(124): -0.53; +1.11; +0.93; +0.39; -0.01
(14): +2.68; -5.66; -4.74; -1.99; +0.07
(131): +4.38; -9.26; -7.75; -3.25; +0.11
(91): +3.50; -7.38; -6.18; -2.59; +0.09
(17): +0.75; -1.58; -1.32; -0.55; +0.02
(170): +3.75; -7.92; -6.63; -2.78; +0.09
(47): +1.89; -3.98; -3.33; -1.40; +0.05
(117): +2.99; -6.30; -5.28; -2.21; +0.07
(16): +0.12; -0.26; -0.22; -0.09; +0.00
(154): +1.89; -3.98; -3.33; -1.40; +0.11
which: -0.53; +1.11; +0.93; +0.39; -0.01 -> (124)
which: +1.89; -3.98; -3.33; -1.40; +0.05 -> (47)

(101): -3.63; +2.64; +4.25; -0.79; -3.78; -3.31; -2.12; -1.80; +0.53; +4.00; -6.11; -2.70
(32): +0.43; -1.60; -1.60; -1.03; -3.70; +0.45; +0.82; -1.80; +6.73; -7.51; +2.44; -1.00
(132): +0.43; -1.60; -1.60; -1.03; -3.70; +0.45; +0.82; -1.80; +6.73; -7.51; +2.44; -3.28
(100): -0.44; -2.13; -4.62; +3.41; +4.37; -1.11; +3.34; -0.76; -4.03; -2.98; -4.22; +4.49
(39): +0.43; -1.60; -1.60; -1.03; -3.70; +0.45; +2.04; -4.35; -4.55; -2.89; +1.69; -1.19
which: -3.63; +2.64; +4.25; -0.80; -3.78; -3.31; -2.11; -1.78; +0.52; +4.00; -6.12; -2.69 -> (101)
which: +0.41; -1.61; -1.58; -1.02; -3.68; +0.43; +0.83; -1.82; +6.73; -7.48; +2.45; -0.99 -> (32)

(25): -0.29; +5.45; +6.44; -1.47; +1.35
(164): -0.29; +5.45; +2.28; -1.47; +1.35
(90): -0.41; +4.42; -0.37; -1.93; +0.08
(5): -0.43; +3.66; -0.74; -4.43; -0.37
(79): -4.12; +3.95; -8.46; -7.60; -0.71
(179): +0.04; +4.55; -4.02; -4.46; +0.11
(88): -1.77; +4.42; -0.37; -1.93; +0.08
(51): -2.77; +1.93; -7.43; -8.82; -2.78
(105): -4.12; +3.95; -8.46; -7.60; -6.82
which: -0.43; +4.42; -0.34; -1.92; +0.10 -> (90)
which: -0.28; +5.44; +6.44; -1.46; +1.35 -> (25)
which: -0.28; +5.45; +2.27; -1.47; +1.37 -> (164)
which: -4.11; +3.94; -8.44; -7.62; -0.73 -> (79)

(122): +4.04; +4.32; +3.83; -7.65; -5.17; -9.06; -6.94
(158): +0.45; -3.65; -0.11; +2.54; -1.82; -0.62; +5.81
(155): -3.47; -0.95; -3.83; +2.49; +1.49; +5.27; -1.66
(121): +4.04; +4.32; +3.83; -7.65; -5.17; -2.31; +4.03
(63): -0.04; +1.73; +1.01; -6.64; +1.49; -4.27; -4.72
(127): +3.41; -7.34; -7.01; -9.79; -7.03; -2.20; -0.57
(128): -4.05; -6.63; -3.27; +0.78; +4.11; +1.88; +6.17
which: -4.03; -6.65; -3.31; +0.78; +4.12; +1.89; +6.17 -> (128)
which: -0.03; +1.73; +1.01; -6.64; +1.47; -4.29; -4.73 -> (63)
which: +0.45; -3.64; -0.11; +2.55; -1.82; -0.63; +5.81 -> (158)
which: +3.39; -7.32; -6.98; -9.80; -7.03; -2.20; -0.55 -> (127)

(172): -7.90; +0.51; +3.06; +7.49; -6.77; -2.08
(147): -7.22; -0.39; +4.53; +8.75; -7.93; -3.32
(73): -8.47; -2.49; -2.11; +2.50; -6.94; +1.79
(11): -7.00; -2.82; +3.48; +7.47; -9.31; -2.60
(35): -7.90; +0.51; +3.06; +7.49; -6.77; +1.12
(137): -8.40; -4.09; -3.15; +1.53; -7.90; +2.50
(143): -8.71; +0.57; +0.72; +5.38; -5.80; -0.16
(93): -9.32; +1.08; -1.57; +3.21; -4.56; +1.61
which: -8.71; +0.56; +0.72; +5.38; -5.81; -0.16 -> (143)
which: -9.32; +1.09; -1.57; +3.22; -4.56; +1.61 -> (93)

(56): +4.33; -4.58; -6.08; -3.46; +5.47; +7.21; +7.14; +1.70
(3): +4.33; -4.58; -6.08; -3.46; +0.96; +2.06; +1.64; +1.86
(70): +4.33; -4.58; -6.08; -3.46; +5.47; +7.21; +7.14; +7.63
(22): +4.33; -4.58; -6.08; -3.46; +5.47; -2.14; -2.04; -2.19
which: +4.33; -4.58; -6.06; -3.46; +0.96; +2.06; +1.63; +1.85 -> (3)
which: +4.32; -4.58; -6.09; -3.47; +5.47; +7.20; +7.14; +7.64 -> (70)

(146): +3.55; +0.72; -1.95; -6.35
(53): +3.55; -1.46; -1.95; -6.35
(64): +1.93; -9.29; -0.53; +0.19
(18): -1.96; +2.38; +8.54; +0.86
(30): +3.55; +0.72; -1.95; -9.38
which: +3.55; -1.45; -1.96; -6.35 -> (53)
which: +3.54; +0.70; -1.97; -6.35 -> (146)
which: +1.92; -9.29; -0.53; +0.20 -> (64)
which: +3.56; +0.73; -1.93; -9.36 -> (30)

(177): +3.65; -1.11; +8.00; -1.14; +6.62; +6.89; +2.39; -1.57; -1.72; +0.29; +4.02; -5.61
(58): +3.65; -1.11; +8.00; -1.14; +6.62; +6.93; +2.39; -1.57; -1.72; +0.29; +4.02; -5.61
(6): +0.68; -0.21; +1.44; -0.16; +1.21; +1.19; +0.49; -0.23; -0.26; +0.09; +0.69; -1.05
(20): +1.10; -0.31; +2.47; -0.35; +2.04; +2.12; +0.72; -0.47; -0.54; +0.18; +1.18; -1.65
(61): +3.11; -0.94; +6.83; -0.97; +5.66; +5.92; +2.02; -1.34; -1.47; +0.27; +3.42; -4.76
(85): +0.61; -0.20; +1.27; -0.13; +1.07; +1.04; +0.45; -0.19; -0.21; +0.07; +0.61; -0.96
(135): +2.22; -0.70; +4.73; -0.61; +3.95; +4.05; +1.50; -0.86; -0.94; +0.13; +2.38; -3.43
(107): +0.39; -0.11; +0.86; -0.10; +0.72; +0.70; +0.28; -0.13; -0.16; +0.11; +0.38; -0.59
(187): +2.24; -0.70; +4.82; -0.63; +4.02; +4.14; +1.50; -0.89; -0.98; +0.16; +2.42; -3.46
(140): +2.22; -0.70; +4.73; -0.61; +3.95; +4.05; +1.50; -0.86; -0.94; +0.24; +3.86; -5.43
(209): +1.42; -0.43; +3.08; -0.41; +2.57; +2.64; +0.96; -0.56; -0.63; +0.15; +1.52; -2.18
which: +2.22; -0.71; +4.73; -0.61; +3.96; +4.07; +1.51; -0.86; -0.96; +0.24; +3.85; -5.44 -> (140)
which: +0.69; -0.20; +1.44; -0.16; +1.19; +1.19; +0.49; -0.22; -0.26; +0.10; +0.69; -1.05 -> (6)
which: +2.22; -0.70; +4.74; -0.62; +3.96; +4.06; +1.49; -0.85; -0.93; +0.15; +2.37; -3.43 -> (135)
which: +3.10; -0.94; +6.85; -0.98; +5.68; +5.91; +2.02; -1.35; -1.48; +0.27; +3.45; -4.77 -> (61)

(114): -4.18; -3.11; +5.66; +3.99; -1.44
(27): +6.17; +1.13; +4.13; -7.65; -1.86
(33): +1.31; +0.71; +8.95; -7.66; -0.70
(130): -4.18; -3.11; -1.41; +3.99; -1.44
(182): -4.50; -6.04; +1.40; -1.32; -1.08
(161): -4.93; +1.13; +4.13; -7.65; -1.86
(72): +1.11; +6.13; -8.07; +1.47; -1.13
(81): -5.12; +1.87; -0.10; +2.76; +2.53
(4): -1.23; -0.92; -8.98; +0.19; -0.95
which: -4.18; -3.12; -1.42; +4.00; -1.44 -> (130)
which: -4.49; -6.03; +1.39; -1.34; -1.09 -> (182)

(123): +8.70; +2.93; -4.60; -1.65
(69): +2.22; +3.33; +3.10; -0.11
(38): +0.71; +2.75; -0.32; +7.19
(80): +2.22; +3.01; -2.19; -9.69
(139): -0.12; +3.33; +3.10; +0.29
(106): +2.17; -1.31; +0.87; +4.96
(133): +2.22; +3.33; +3.10; +0.29
which: +2.21; +3.02; -2.20; -9.70 -> (80)
which: +8.70; +2.93; -4.60; -1.65 -> (123)
which: +2.17; -1.31; +0.87; +4.96 -> (106)

(89): +0.78; +4.83; +4.76; -6.23; +8.01; +2.53; -8.39; +2.00
(66): -2.21; -4.53; +1.71; -0.66; -6.47; +7.52; -1.76; -7.01
(59): +3.19; -3.94; -5.28; +2.73; +7.88; +1.78; -2.23; -2.72
(28): -8.31; -0.16; +0.45; -8.13; -3.98; -5.14; +7.59; +7.34
(84): -1.83; -0.08; +0.86; -4.36; +0.95; -3.16; -4.27; +2.96
(65): -5.88; +2.08; +6.85; +2.13; +4.41; -5.47; +7.85; +3.20
(118): +1.58; -0.77; -7.93; +0.21; -0.78; -3.70; -6.39; +5.07
(41): +3.55; -6.08; +2.17; -2.80; +1.65; +7.14; +7.74; +2.36
which: +1.59; -0.77; -7.93; +0.21; -0.77; -3.70; -6.40; +5.08 -> (118)
which: -5.89; +2.09; +6.85; +2.12; +4.42; -5.46; +7.84; +3.21 -> (65)

(15): +2.30; +1.20; -0.79; +1.75; -5.71; -0.89; -4.18; -3.21; -1.64; -0.14
(152): -1.60; +2.30; +0.10; -0.97; -3.26; -1.63; +1.40; +0.74; -2.45; -0.24
(52): +1.77; -0.33; -4.15; -0.65; +0.84; +7.71; +2.48; +1.61; +2.22; -1.87
(115): -1.60; +2.30; +0.10; -0.97; -3.26; -1.63; +1.37; +0.81; +1.06; -1.27
(142): +1.77; -0.33; -4.15; -0.65; +0.84; +7.71; +2.48; +1.61; +2.22; +2.51
(60): +2.30; +1.20; -0.79; +1.75; -5.71; -0.89; +0.57; -0.50; +3.14; +0.00
which: +2.30; +1.20; -0.79; +1.75; -5.72; -0.88; +0.57; -0.50; +3.14; +0.00 -> (60)
which: -1.59; +2.29; +0.09; -0.96; -3.27; -1.64; +1.37; +0.82; +1.05; -1.28 -> (115)
which: +1.78; -0.33; -4.16; -0.65; +0.84; +7.71; +2.48; +1.60; +2.22; +2.51 -> (142)
which: +2.30; +1.20; -0.78; +1.75; -5.71; -0.89; -4.18; -3.21; -1.64; -0.15 -> (15)
which: -1.58; +2.27; +0.10; -0.96; -3.24; -1.63; +1.42; +0.74; -2.46; -0.25 -> (152)

